Here is a tiny trained network, its code and every weight. The questions are about switching its units off for an input and a target symbol, where a switched-off unit gives its printed mean instead of its output.

import numpy as np


def w(rows, s, z=0):
    codes = np.array(rows[::2]) - 128.0
    scale = np.full(codes.shape[1], s)
    scale[-1] = z or s
    return codes * scale


def f(y):
    return y / 2 * (1 + np.tanh(0.7978845608 * (y + 0.044715 * y**3)))


def softmax(a):
    e = np.exp(a - a.max(-1, keepdims=True))
    return e / e.sum(-1, keepdims=True)


def log_softmax(a):
    a = a - a.max(-1, keepdims=True)
    return a - np.log(np.exp(a).sum(-1, keepdims=True))


def net(x, mask):
    ids = ['αβγεζηθλμξπστφψω'.index(c) for c in x.split()]
    T = len(ids)
    res = E[ids] + P[:T]
    r = res
    for j in range(2):
        rows = slice(2 * j, 2 * j + 2)
        q, k, v = (r @ M[0][rows].T for M in (Q, K, V))
        z = softmax(np.where(np.tri(T) > 0, q @ k.T / 2**0.5, -1e9)) @ v
        o = O[0][rows]
        res = res + np.where(mask[j], z, o[:, -1]) @ o[:, :-1]
    y = f(res @ A[0][:, :-1].T + A[0][:, -1])
    res = res + np.where(mask[2:10], y, B[0][:, -1]) @ B[0][:, :-1]
    return log_softmax(res[-1] @ U[:, :-1].T + U[:, -1])


Q, K, V, O, A, B = {}, {}, {}, {}, {}, {}
E = w([
[238,106,157,112],'α',
[224,81,85,124],'β',
[70,90,105,64],'γ',
[85,125,140,60],'ε',
[201,145,49,94],'ζ',
[61,51,135,87],'η',
[208,27,178,167],'θ',
[109,190,203,51],'λ',
[193,76,53,141],'μ',
[76,132,230,76],'ξ',
[81,208,171,86],'π',
[159,18,107,186],'σ',
[237,143,94,120],'τ',
[95,206,66,72],'φ',
[4,154,121,87],'ψ',
[220,59,186,146],'ω',
],0.015)
P = w([
[151,104,145,5],'0',
[169,101,125,102],'1',
[163,103,123,100],'2',
[145,108,140,104],'3',
[146,111,133,117],'4',
[144,113,135,138],'5',
[135,114,135,148],'6',
[136,120,136,162],'7',
[137,123,132,176],'8',
[127,123,134,185],'9',
[122,123,134,194],'10',
],0.015)
Q[0] = w([
[39,155,155,85],'h1',
[145,104,123,82],'h1',
[250,82,110,136],'h2',
[63,116,123,96],'h2',
],0.022)
K[0] = w([
[110,203,141,254],'h1',
[124,152,112,43],'h1',
[162,95,143,43],'h2',
[62,205,150,195],'h2',
],0.018)
V[0] = w([
[189,140,250,158],'h1',
[62,141,174,142],'h1',
[107,205,63,102],'h2',
[194,228,185,117],'h2',
],0.018)
O[0] = w([
[92,144,124,71,161],'h1',
[83,37,58,163,1],'h1',
[113,249,29,175,70],'h2',
[53,149,197,205,160],'h2',
],0.017,0.0089)
A[0] = w([
[173,46,88,111,76],'n1',
[126,221,120,60,254],'n2',
[37,137,148,27,155],'n3',
[232,202,5,125,117],'n4',
[28,88,188,186,63],'n5',
[128,180,129,222,158],'n6',
[123,105,229,97,196],'n7',
[124,3,98,137,81],'n8',
],0.008,0.0083)
B[0] = w([
[88,147,169,86,166],'n1',
[159,104,102,147,202],'n2',
[151,129,199,192,197],'n3',
[98,99,176,158,196],'n4',
[183,152,130,83,167],'n5',
[108,103,117,6,162],'n6',
[72,134,11,155,251],'n7',
[163,142,101,137,154],'n8',
],0.011,0.027)
U = w([
[89,52,172,107,77],'α',
[166,105,152,152,148],'β',
[139,97,128,144,169],'γ',
[72,136,175,59,41],'ε',
[163,113,128,146,158],'ζ',
[170,72,199,112,80],'η',
[109,143,184,224,196],'θ',
[154,109,97,83,126],'λ',
[195,167,45,158,95],'μ',
[172,83,117,162,153],'ξ',
[104,63,188,155,105],'π',
[134,99,41,164,176],'σ',
[175,59,255,196,3],'τ',
[182,164,198,113,106],'φ',
[215,127,124,174,122],'ψ',
[128,184,44,112,79],'ω',
],0.0083,0.0051)

Each question gives the input, a string of symbols that net reads in full, and the target symbol t.
The units are the heads (2 rows each of Q, K, V and O) and the neurons (one row each of A and B). Each row of codes is followed by its name. A weight is (code - 128) times the scale printed after its matrix; where a second scale follows, it is the last column's (O, A, B and U).
mask holds one flag per unit, heads first, then neurons. A switched-off unit (its flag False) gives its mean, the last column of its rows in O or B, instead of its output. The means were averaged over made-up inputs and are rounded, as every weight is.
A unit's drop is (log p(t) with every unit on - log p(t) with that unit switched off) / (log p(t) with every unit on - log p(t) with every unit switched off).
The circuit of an input: a set's keep is (log p(t) with only the set's units on - log p(t) with every unit switched off) / (log p(t) with every unit on - log p(t) with every unit switched off). Starting from all 10 units, units are removed one at a time, each time the one whose removal leaves the highest keep (on an exact tie, the one counted first), for as long as the keep stays at least 0.8.
circuit, biggest first: the units of the circuit, biggest drop first
most important unit: the unit with the biggest drop
k most important neurons: the k neurons with the biggest drops, biggest first
which heads matter: for each layer, one digit per head in row order, 1 if its drop is at least 0.15 and else 0, layers parted by /
input α α ψ θ, target θ: most important unit	n7
input π η α ζ α ξ ζ η α π α, target σ: 3 most important neurons	(n7, n3, n4)
input λ α α θ α ζ ζ, target ε: circuit, biggest first	(h2, n6)
input η α α β η α β λ γ η ζ, target η: circuit, biggest first	(n7, h2)
input γ α α μ ψ α, target τ: 3 most important neurons	(n7, n4, n6)
input β ζ α α α ζ ζ λ γ α α, target μ: circuit, biggest first	(h1, n7, n4, n3)
input γ α α σ ω ζ ζ, target τ: circuit, biggest first	(n7, h1)
input η ζ ξ α ζ ψ λ α α, target η: circuit, biggest first	(h2, n7, n1)
input τ ψ α ζ, target ω: 2 most important neurons	(n4, n6)
input θ α η θ ω, target α: circuit, biggest first	(n7, h2)
input θ α η γ θ π σ λ γ η β, target α: which heads matter	11
input τ θ β, target ω: circuit, biggest first	(h2, n3, n4)
input α α γ α, target θ: circuit, biggest first	(h2, n7, n3, h1)
input η τ ω, target η: circuit, biggest first	(h2, n7, n1)
input α α η, target λ: 3 most important neurons	(n4, n7, n2)
input σ α γ α ζ ψ β, target λ: which heads matter	01
input σ λ α γ α ω α α α σ, target λ: circuit, biggest first	(h2, n3, n4)
input α ζ τ θ α η η θ α θ, target θ: 2 most important neurons	(n7, n6)
input β γ θ γ γ ζ α μ α α η, target λ: which heads matter	01
input π ω τ α θ ζ α, target σ: 4 most important neurons	(n7, n8, n4, n3)
input π σ θ, target σ: circuit, biggest first	(h1)
